Here is a tiny trained network, its code and every weight. The questions are about switching its units off for an input and a target symbol, where a switched-off unit gives its printed mean instead of its output.

import numpy as np


def w(rows, s, z=0):
    codes = np.array(rows[::2]) - 128.0
    scale = np.full(codes.shape[1], s)
    scale[-1] = z or s
    return codes * scale


def f(y):
    return y / 2 * (1 + np.tanh(0.7978845608 * (y + 0.044715 * y**3)))


def softmax(a):
    e = np.exp(a - a.max(-1, keepdims=True))
    return e / e.sum(-1, keepdims=True)


def log_softmax(a):
    a = a - a.max(-1, keepdims=True)
    return a - np.log(np.exp(a).sum(-1, keepdims=True))


def net(x, mask):
    ids = ['ΛΣΨΩζημπφ'.index(c) for c in x.split()]
    T = len(ids)
    res = E[ids] + P[:T]
    u = 0
    for l in range(2):
        q, k, v = (res @ M[l].T for M in (Q, K, V))
        z = softmax(np.where(np.tri(T) > 0, q @ k.T / 3**0.5, -1e9)) @ v
        res = res + np.where(mask[u], z, O[l][:, -1]) @ O[l][:, :-1]
        u += 1
        y = f(res @ A[l][:, :-1].T + A[l][:, -1])
        res = res + np.where(mask[u : u + 4], y, B[l][:, -1]) @ B[l][:, :-1]
        u += 4
    return log_softmax(res[-1] @ U[:, :-1].T + U[:, -1])


Q, K, V, O, A, B = {}, {}, {}, {}, {}, {}
E = w([
[72,167,172,133,108,196,157,96,59,104,160],'Λ',
[74,116,246,103,144,70,182,90,82,7,52],'Σ',
[120,156,190,161,196,105,164,155,175,101,85],'Ψ',
[132,46,127,94,157,111,111,158,179,139,180],'Ω',
[52,174,93,127,140,139,129,149,82,156,125],'ζ',
[89,129,129,112,186,113,151,216,83,167,211],'η',
[73,105,82,113,94,88,71,103,186,159,92],'μ',
[160,98,71,145,241,154,90,149,168,65,94],'π',
[169,226,97,115,119,176,57,238,197,110,104],'φ',
],0.014)
P = w([
[109,89,143,184,48,92,174,100,127,83,105],'0',
[197,147,171,70,3,139,155,64,138,177,139],'1',
[149,135,116,221,130,67,148,155,134,93,170],'2',
[86,174,182,165,119,223,24,65,59,85,98],'3',
[89,61,111,139,172,75,121,200,185,206,150],'4',
[152,186,172,90,152,133,71,82,44,62,163],'5',
[125,147,155,145,111,150,84,68,87,164,108],'6',
[144,153,125,134,104,124,168,164,156,172,120],'7',
],0.011)
Q[0] = w([
[53,91,139,223,105,183,193,149,135,159,85],'L0H1',
[70,131,208,58,147,196,17,54,81,145,109],'L0H1',
[99,61,91,127,98,155,181,165,239,255,79],'L0H1',
],0.0055)
K[0] = w([
[227,147,94,51,74,193,74,27,53,58,120],'L0H1',
[24,132,208,153,253,138,44,217,138,137,108],'L0H1',
[166,128,152,186,55,133,186,131,76,2,143],'L0H1',
],0.0061)
V[0] = w([
[194,40,199,68,234,185,180,227,70,78,163],'L0H1',
[31,227,133,113,65,141,198,196,50,183,163],'L0H1',
[156,109,120,73,37,116,1,188,113,80,205],'L0H1',
],0.0064)
O[0] = w([
[74,85,203,167,129,155,88,186,196,153,62,1],'L0H1',
[122,154,137,78,213,126,178,168,84,186,88,153],'L0H1',
[252,69,172,124,94,123,135,212,88,84,17,123],'L0H1',
],0.011,0.0032)
A[0] = w([
[57,142,156,62,60,17,183,210,149,3,48,21],'L0N1',
[153,188,192,224,163,137,180,134,109,129,116,67],'L0N2',
[41,76,38,170,55,119,56,108,82,128,42,253],'L0N3',
[99,53,113,155,171,216,100,204,115,101,71,64],'L0N4',
],0.0053,0.0015)
B[0] = w([
[145,138,128,170,130,125,153,159,151,214,118,189],'L0N1',
[55,65,75,137,118,93,67,90,126,124,150,180],'L0N2',
[250,94,129,138,194,110,168,172,130,60,111,255],'L0N3',
[181,150,158,130,87,123,114,111,101,211,187,155],'L0N4',
],0.011,0.0029)
Q[1] = w([
[130,136,7,142,128,74,253,223,165,177,151],'L1H1',
[134,59,95,145,100,163,116,116,82,113,118],'L1H1',
[116,164,87,245,146,64,148,164,138,83,170],'L1H1',
],0.0061)
K[1] = w([
[130,133,116,134,52,117,215,91,158,131,154],'L1H1',
[126,193,171,118,91,136,121,105,92,122,119],'L1H1',
[122,132,139,2,41,140,142,111,170,120,114],'L1H1',
],0.0078)
V[1] = w([
[101,220,145,146,79,90,127,134,241,128,113],'L1H1',
[123,141,78,148,255,146,101,222,130,197,71],'L1H1',
[141,61,186,172,103,57,132,155,98,168,70],'L1H1',
],0.0064)
O[1] = w([
[168,190,68,131,2,112,39,121,37,158,104,109],'L1H1',
[130,171,107,164,124,76,163,172,62,201,219,2],'L1H1',
[155,118,162,30,179,61,74,136,125,30,137,104],'L1H1',
],0.011,0.0041)
A[1] = w([
[90,139,84,159,107,91,45,231,183,33,137,69],'L1N1',
[79,138,157,39,87,190,133,145,179,75,28,25],'L1N2',
[95,70,178,181,35,115,140,169,215,78,177,2],'L1N3',
[81,101,94,39,76,142,168,88,231,253,104,97],'L1N4',
],0.0053,0.0031)
B[1] = w([
[80,102,230,207,185,124,184,111,153,113,175,214],'L1N1',
[62,119,254,134,96,118,112,86,83,178,105,251],'L1N2',
[152,145,77,188,201,219,141,203,114,118,174,163],'L1N3',
[190,174,124,177,103,142,189,65,64,221,81,213],'L1N4',
],0.0069,0.0034)
U = w([
[65,123,182,102,161,220,167,126,172,181,105,72],'Λ',
[41,134,186,98,129,73,79,163,153,106,110,63],'Σ',
[18,159,97,144,126,73,35,93,202,158,172,202],'Ψ',
[107,33,191,150,51,166,102,215,169,182,150,233],'Ω',
[107,198,92,128,217,138,176,140,137,178,97,59],'ζ',
[98,119,174,129,148,74,114,188,143,202,160,50],'η',
[164,144,70,93,122,102,161,131,123,72,161,251],'μ',
[188,127,154,254,136,169,212,140,177,197,205,24],'π',
[182,121,137,202,64,153,105,193,78,219,104,138],'φ',
],0.0057,0.0023)

Each question gives the input, a string of symbols that net reads in full, and the target symbol t.
The units are the heads (3 rows each of Q, K, V and O) and the neurons (one row each of A and B). Each row of codes is followed by its name. A weight is (code - 128) times the scale printed after its matrix; where a second scale follows, it is the last column's (O, A, B and U).
mask holds one flag per unit, layer by layer, with each layer's heads first. A switched-off unit (its flag False) gives its mean, the last column of its rows in O or B, instead of its output. The means were averaged over made-up inputs and are rounded, as every weight is.
A unit's drop is (log p(t) with every unit on - log p(t) with that unit switched off) / (log p(t) with every unit on - log p(t) with every unit switched off).
The circuit of an input: a set's keep is (log p(t) with only the set's units on - log p(t) with every unit switched off) / (log p(t) with every unit on - log p(t) with every unit switched off). Starting from all 10 units, units are removed one at a time, each time the one whose removal leaves the highest keep (on an exact tie, the one counted first), for as long as the keep stays at least 0.8.
circuit, biggest first: the units of the circuit, biggest drop first
top k neurons: the k neurons with the biggest drops, biggest first
top k neurons in layer l: the k neurons of layer l with the biggest drops, biggest first
drop when u is switched off: that unit's drop, to one decimal
input Ψ Ω η Ω Ψ μ η ζ, target φ: circuit, biggest first	[L0H1; L1H1]
input η Ψ Σ, target Ψ: circuit, biggest first	[L0H1; L0N2; L0N3]
input μ μ Λ η Σ, target Λ: circuit, biggest first	[L0H1; L1H1; L0N1]
input μ Ω φ φ, target φ: top neuron	[L0N4]
input Ψ Ω μ Λ π, target φ: circuit, biggest first	[L0H1; L1H1; L0N4]
input μ Λ φ Σ ζ, target Λ: circuit, biggest first	[L1H1; L0H1]
input Ψ Σ φ Ω Ω, target φ: top 2 neurons	[L1N4; L0N3]
input Ψ Ψ φ, target Ψ: circuit, biggest first	[L0H1; L0N3]
input Ψ Ψ ζ Ω η, target φ: circuit, biggest first	[L1H1; L0H1; L1N4]
input Σ π Λ η, target η: circuit, biggest first	[L0H1; L1H1]
input Ω Ψ Ψ ζ Ψ, target Σ: circuit, biggest first	[L1H1; L0H1]
input Ω ζ φ Λ η Σ, target η: circuit, biggest first	[L0H1; L1H1; L0N1]
input ζ Ψ π, target Ψ: circuit, biggest first	[L0N3; L0H1]
input η Ψ π μ, target μ: top neuron in layer 1	[L1N2]
input Λ π Λ Ψ Λ ζ ζ μ, target ζ: circuit, biggest first	[L0H1; L1N4]
input Ψ ζ Λ Ψ μ ζ μ ζ, target φ: circuit, biggest first	[L1H1; L0H1]
input ζ Λ φ Ψ π, target π: top 2 neurons	[L0N4; L1N4]
input Σ μ Λ φ, target φ: top 2 neurons	[L0N4; L0N3]
input μ Σ μ, target Σ: top 2 neurons in layer 1	[L1N2; L1N4]
input π μ ζ, target μ: circuit, biggest first	[L0H1]
input Ψ Ψ Ψ Ω Ψ π π, target π: circuit, biggest first	[L1H1; L0H1; L0N3]
input η Ψ ζ, target Ψ: top 2 neurons in layer 0	[L0N3; L0N2]
input μ Ω μ Ω ζ, target Λ: top 2 neurons	[L1N2; L0N1]
input Σ η Ψ Ψ, target Ψ: top 2 neurons in layer 0	[L0N2; L0N3]
input φ μ Ψ ζ η Ω π η, target μ: drop when L0H1 is switched off	0.5
input Ψ Σ μ π Ψ Ω, target Ψ: drop when L0H1 is switched off	0.8
input μ μ μ φ Λ, target Λ: drop when L0H1 is switched off	1.5
input π Λ π, target Λ: drop when L1H1 is switched off	0.9
input μ Λ μ π η μ μ φ, target Λ: top neuron	[L1N2]
input Ψ Ψ μ η ζ φ η Ψ, target φ: top 2 neurons in layer 0	[L0N1; L0N3]
